Below are the code and all the weights of a small trained network. Each question names an input and a class and asks about switching units off, where a switched-off unit gives its printed mean instead of its output.

import numpy as np


def w(rows, s, z=0):
    codes = np.array(rows[::2]) - 128.0
    scale = np.full(codes.shape[1], s)
    scale[-1] = z or s
    return codes * scale


def f(y):
    return y / 2 * (1 + np.tanh(0.7978845608 * (y + 0.044715 * y**3)))


def log_softmax(a):
    a = a - a.max(-1, keepdims=True)
    return a - np.log(np.exp(a).sum(-1, keepdims=True))


def net(x, mask):
    res = np.array(x, float).reshape(1, 7) / 4 @ E
    y = f(res @ A[0][:, :-1].T + A[0][:, -1])
    res = res + np.where(mask, y, B[0][:, -1]) @ B[0][:, :-1]
    return log_softmax(res[-1] @ U[:, :-1].T + U[:, -1])


A, B = {}, {}
E = w([
[128,91,152,227,231,106,95,159,64,90,144,211],'x0',
[176,102,66,143,90,130,155,48,130,2,168,145],'x1',
[98,14,135,199,81,218,94,198,185,99,148,28],'x2',
[61,127,74,84,134,156,221,208,81,134,246,165],'x3',
[94,33,14,113,159,85,110,90,182,194,94,182],'x4',
[125,130,126,130,123,129,128,128,123,130,126,128],'x5',
[42,70,166,111,129,53,181,89,46,91,64,57],'x6',
],0.0055)
A[0] = w([
[166,177,206,76,60,153,178,152,127,106,142,81,106],'neuron 1',
[97,53,65,88,149,115,130,104,182,164,102,164,36],'neuron 2',
[69,152,172,97,129,126,84,198,122,254,83,113,178],'neuron 3',
[174,142,145,164,139,124,65,43,153,104,79,102,106],'neuron 4',
[198,138,113,155,135,180,73,145,134,160,165,182,93],'neuron 5',
[86,93,165,140,116,87,186,124,78,128,78,101,60],'neuron 6',
[196,109,178,144,122,131,65,87,124,128,63,125,59],'neuron 7',
[159,190,117,94,158,94,142,89,94,143,120,175,98],'neuron 8',
[96,49,106,175,84,160,82,164,132,124,139,93,91],'neuron 9',
[149,197,218,142,112,167,127,143,66,82,173,86,88],'neuron 10',
[94,89,147,176,104,164,133,152,186,110,148,78,110],'neuron 11',
[50,86,147,118,129,81,149,103,87,102,101,94,55],'neuron 12',
[178,129,164,181,104,92,67,96,156,128,79,126,99],'neuron 13',
[194,89,83,133,124,121,169,54,131,19,174,132,97],'neuron 14',
[191,181,78,163,121,171,91,159,184,151,173,159,114],'neuron 15',
[178,149,167,170,136,83,80,93,167,134,62,106,109],'neuron 16',
[63,127,123,84,141,135,152,162,109,112,213,147,75],'neuron 17',
[93,113,101,114,122,104,136,83,70,92,108,65,21],'neuron 18',
[114,83,120,185,123,165,110,168,161,105,133,68,2],'neuron 19',
[89,125,89,108,158,144,202,166,124,126,181,134,10],'neuron 20',
[95,156,116,62,91,111,166,112,174,140,94,62,113],'neuron 21',
[147,112,104,114,110,133,164,162,88,154,214,161,72],'neuron 22',
[173,104,65,151,50,121,146,67,114,27,168,156,109],'neuron 23',
[82,127,110,118,123,150,215,171,124,112,165,170,64],'neuron 24',
[136,52,131,158,112,153,106,176,158,113,145,78,9],'neuron 25',
[180,150,119,100,98,174,84,118,197,157,179,170,133],'neuron 26',
[146,193,209,121,135,148,153,166,85,73,175,74,39],'neuron 27',
[66,133,118,110,125,170,178,169,92,163,174,166,74],'neuron 28',
[127,121,128,228,221,106,107,141,84,98,145,146,12],'neuron 29',
[142,190,129,92,161,84,149,103,91,136,98,181,80],'neuron 30',
[85,133,212,147,186,107,107,184,126,242,115,127,50],'neuron 31',
[177,171,112,146,128,168,75,160,185,151,174,176,57],'neuron 32',
[127,101,149,213,190,131,102,149,63,97,131,187,32],'neuron 33',
[98,76,127,162,96,185,116,139,160,125,134,84,103],'neuron 34',
[132,105,138,213,177,102,98,158,88,78,130,188,85],'neuron 35',
[56,83,140,109,136,73,141,148,84,88,77,73,56],'neuron 36',
[184,166,94,125,120,166,57,157,182,146,172,165,136],'neuron 37',
[113,97,68,121,145,134,204,115,128,150,153,133,115],'neuron 38',
[145,149,96,46,42,121,164,110,197,162,122,70,125],'neuron 39',
[62,87,142,128,101,77,132,74,60,115,126,86,126],'neuron 40',
[94,45,46,98,157,92,98,115,168,167,128,158,69],'neuron 41',
[112,100,168,228,199,124,118,165,83,102,112,201,3],'neuron 42',
[157,198,124,85,134,87,167,93,103,147,98,176,139],'neuron 43',
[102,80,122,161,104,190,111,183,154,89,114,86,23],'neuron 44',
[101,43,45,102,120,95,112,100,164,203,113,152,133],'neuron 45',
[104,117,94,87,129,159,156,164,64,129,194,148,72],'neuron 46',
[175,178,91,83,148,62,156,86,102,121,128,163,91],'neuron 47',
[171,127,163,142,140,138,72,98,147,135,40,123,112],'neuron 48',
],0.0062,0.00084)
B[0] = w([
[182,238,81,213,118,145,106,80,153,136,81,123,223],'neuron 1',
[213,206,122,225,124,106,77,70,159,141,87,167,186],'neuron 2',
[53,149,153,98,197,221,23,202,168,3,153,173,255],'neuron 3',
[48,57,74,114,71,82,95,153,162,150,187,88,210],'neuron 4',
[161,102,125,125,142,86,192,171,79,101,79,94,192],'neuron 5',
[185,110,176,124,160,85,145,189,79,99,80,141,195],'neuron 6',
[69,48,100,144,35,56,128,135,146,162,180,79,200],'neuron 7',
[112,84,212,74,120,132,205,80,140,198,207,175,209],'neuron 8',
[137,140,210,89,140,137,163,74,136,198,168,219,209],'neuron 9',
[247,187,154,237,111,74,30,69,180,180,118,176,242],'neuron 10',
[125,136,177,95,140,144,165,71,146,173,152,175,200],'neuron 11',
[229,80,168,111,160,60,160,192,45,95,63,124,201],'neuron 12',
[54,74,94,140,50,90,129,141,116,156,160,86,201],'neuron 13',
[71,120,156,108,183,203,24,209,184,19,159,172,234],'neuron 14',
[202,59,170,111,162,79,166,193,28,109,66,101,204],'neuron 15',
[37,49,86,110,46,72,92,134,143,177,201,76,213],'neuron 16',
[71,85,77,158,70,82,90,127,132,149,181,53,194],'neuron 17',
[164,96,123,106,178,137,135,159,59,70,116,103,177],'neuron 18',
[130,106,205,72,140,121,195,70,146,203,192,193,197],'neuron 19',
[91,85,81,167,60,58,107,121,133,190,176,76,183],'neuron 20',
[129,160,56,91,160,169,164,135,114,95,74,89,186],'neuron 21',
[114,69,110,119,70,90,123,137,104,135,169,60,180],'neuron 22',
[63,130,169,81,201,204,23,224,157,16,181,169,235],'neuron 23',
[81,87,84,155,50,47,94,161,133,159,165,81,189],'neuron 24',
[133,116,205,79,128,135,200,68,152,207,187,193,196],'neuron 25',
[158,88,122,94,174,109,172,195,80,90,44,81,183],'neuron 26',
[204,177,118,229,108,75,42,75,152,148,104,175,230],'neuron 27',
[67,97,103,140,78,79,75,160,147,131,168,86,195],'neuron 28',
[128,215,26,90,93,183,186,80,144,131,69,84,211],'neuron 29',
[112,89,199,111,128,142,188,97,168,196,202,191,217],'neuron 30',
[69,131,117,102,193,205,54,175,181,27,147,154,241],'neuron 31',
[211,57,181,102,147,46,161,187,35,105,73,111,195],'neuron 32',
[103,217,41,115,116,197,195,64,149,123,63,58,218],'neuron 33',
[125,137,165,72,140,155,198,81,151,179,169,191,193],'neuron 34',
[95,175,46,92,105,201,169,96,150,127,89,72,217],'neuron 35',
[205,83,164,112,160,74,152,183,76,111,78,141,211],'neuron 36',
[207,60,149,90,156,75,198,206,73,74,48,97,198],'neuron 37',
[127,128,95,184,126,113,72,133,144,132,141,114,168],'neuron 38',
[97,212,15,85,146,199,201,72,152,102,52,69,199],'neuron 39',
[203,101,154,118,182,117,143,189,56,104,93,123,208],'neuron 40',
[234,195,138,237,146,86,78,81,147,153,95,166,204],'neuron 41',
[105,193,40,96,111,209,195,82,141,123,61,85,228],'neuron 42',
[101,109,210,68,135,158,191,75,181,200,190,181,223],'neuron 43',
[123,109,187,120,149,120,198,68,144,193,172,201,203],'neuron 44',
[234,204,129,230,129,126,58,68,157,122,100,139,210],'neuron 45',
[78,90,82,141,38,63,93,128,147,163,168,77,193],'neuron 46',
[113,102,182,104,135,157,156,92,158,162,167,202,213],'neuron 47',
[37,55,83,137,64,71,83,152,147,162,196,69,202],'neuron 48',
],0.0048,0.0042)
U = w([
[115,107,216,78,132,122,225,67,145,207,192,225,17],'0',
[61,70,89,144,46,32,90,143,129,157,177,54,76],'1',
[200,81,161,107,172,60,184,194,37,97,56,111,94],'2',
[207,202,133,254,126,91,52,71,153,147,105,171,59],'3',
[98,194,43,83,122,206,208,84,142,118,67,66,206],'4',
[66,122,161,91,186,192,24,191,157,45,163,179,255],'5',
],0.0097,0.00091)

Each question gives the input, the list of numbers given to net, and the class t.
The units are the neurons (one row each of A and B). Each row of codes is followed by its name. A weight is (code - 128) times the scale printed after its matrix; where a second scale follows, it is the last column's (A, B and U).
mask holds one flag per neuron, in row order. A switched-off neuron (its flag False) gives its mean, the last column of its row in B, instead of its output. The means were averaged over made-up inputs and are rounded, as every weight is.
A unit's drop is (log p(t) with every unit on - log p(t) with that unit switched off) / (log p(t) with every unit on - log p(t) with every unit switched off).
The circuit of an input: a set's keep is (log p(t) with only the set's units on - log p(t) with every unit switched off) / (log p(t) with every unit on - log p(t) with every unit switched off). Starting from the 12 units with the biggest drops (on a tie, the unit counted first), units are removed one at a time, each time the one whose removal leaves the highest keep (on an exact tie, the one counted first), for as long as the keep stays at least 0.8.
units of the circuit, in order: the units of the circuit, biggest drop first
most important unit: the unit with the biggest drop
top k neurons: the k neurons with the biggest drops, biggest first
drop of u: that unit's drop, to one decimal
input [-5,-3,2,-4,-2,-8,3], class 4: units of the circuit, in order -> [neuron 39]
input [-8,7,4,-2,-2,3,8], class 2: units of the circuit, in order -> [neuron 12; neuron 40]
input [4,-2,6,-2,-3,4,8], class 2: top 2 neurons -> [neuron 12; neuron 36]
input [3,-7,4,6,-7,-8,-3], class 3: units of the circuit, in order -> [neuron 10; neuron 27]
input [-6,-3,-3,-4,0,-6,-6], class 2: units of the circuit, in order -> [neuron 37; neuron 26]
input [8,-8,0,5,-6,4,-6], class 4: top 4 neurons -> [neuron 42; neuron 33; neuron 29; neuron 35]
input [4,4,1,-6,8,0,7], class 3: top 3 neurons -> [neuron 45; neuron 41; neuron 2]
input [-2,-7,-1,-7,3,4,0], class 1: top 3 neurons -> [neuron 16; neuron 48; neuron 7]
input [1,7,1,7,7,6,-7], class 1: units of the circuit, in order -> [neuron 20; neuron 24]
input [7,1,-1,3,8,7,-4], class 3: top 2 neurons -> [neuron 41; neuron 45]
input [-1,-4,5,7,-6,-5,8], class 2: top 3 neurons -> [neuron 36; neuron 12; neuron 6]
input [4,5,4,6,7,6,0], class 3: top 3 neurons -> [neuron 41; neuron 45; neuron 2]
input [0,-7,-1,4,-2,-1,-3], class 5: top 2 neurons -> [neuron 3; neuron 31]
input [-1,8,7,0,-4,8,4], class 5: top 2 neurons -> [neuron 23; neuron 14]
input [3,1,6,5,4,2,4], class 0: most important unit -> neuron 9
input [-4,6,5,-1,6,-1,-4], class 3: top 3 neurons -> [neuron 45; neuron 41; neuron 2]
input [-3,3,-8,-1,-4,1,-7], class 0: top 2 neurons -> [neuron 43; neuron 8]
input [-6,8,1,3,8,5,-6], class 3: top 4 neurons -> [neuron 45; neuron 41; neuron 2; neuron 3]
input [8,5,-2,7,-8,-8,-4], class 3: top 2 neurons -> [neuron 10; neuron 27]
input [3,-8,3,-5,-8,-8,6], class 3: units of the circuit, in order -> [neuron 10]
input [-6,5,-5,6,5,-8,8], class 2: top 2 neurons -> [neuron 12; neuron 40]
input [-4,1,4,0,-4,1,2], class 0: drop of neuron 29 -> 0.2
input [-1,6,-5,-6,6,0,-4], class 1: drop of neuron 27 -> 0.1
input [8,-8,0,-2,-5,-7,1], class 4: drop of neuron 34 -> 0.0
input [3,-6,-2,-7,-8,-7,-8], class 2: drop of neuron 26 -> 0.2
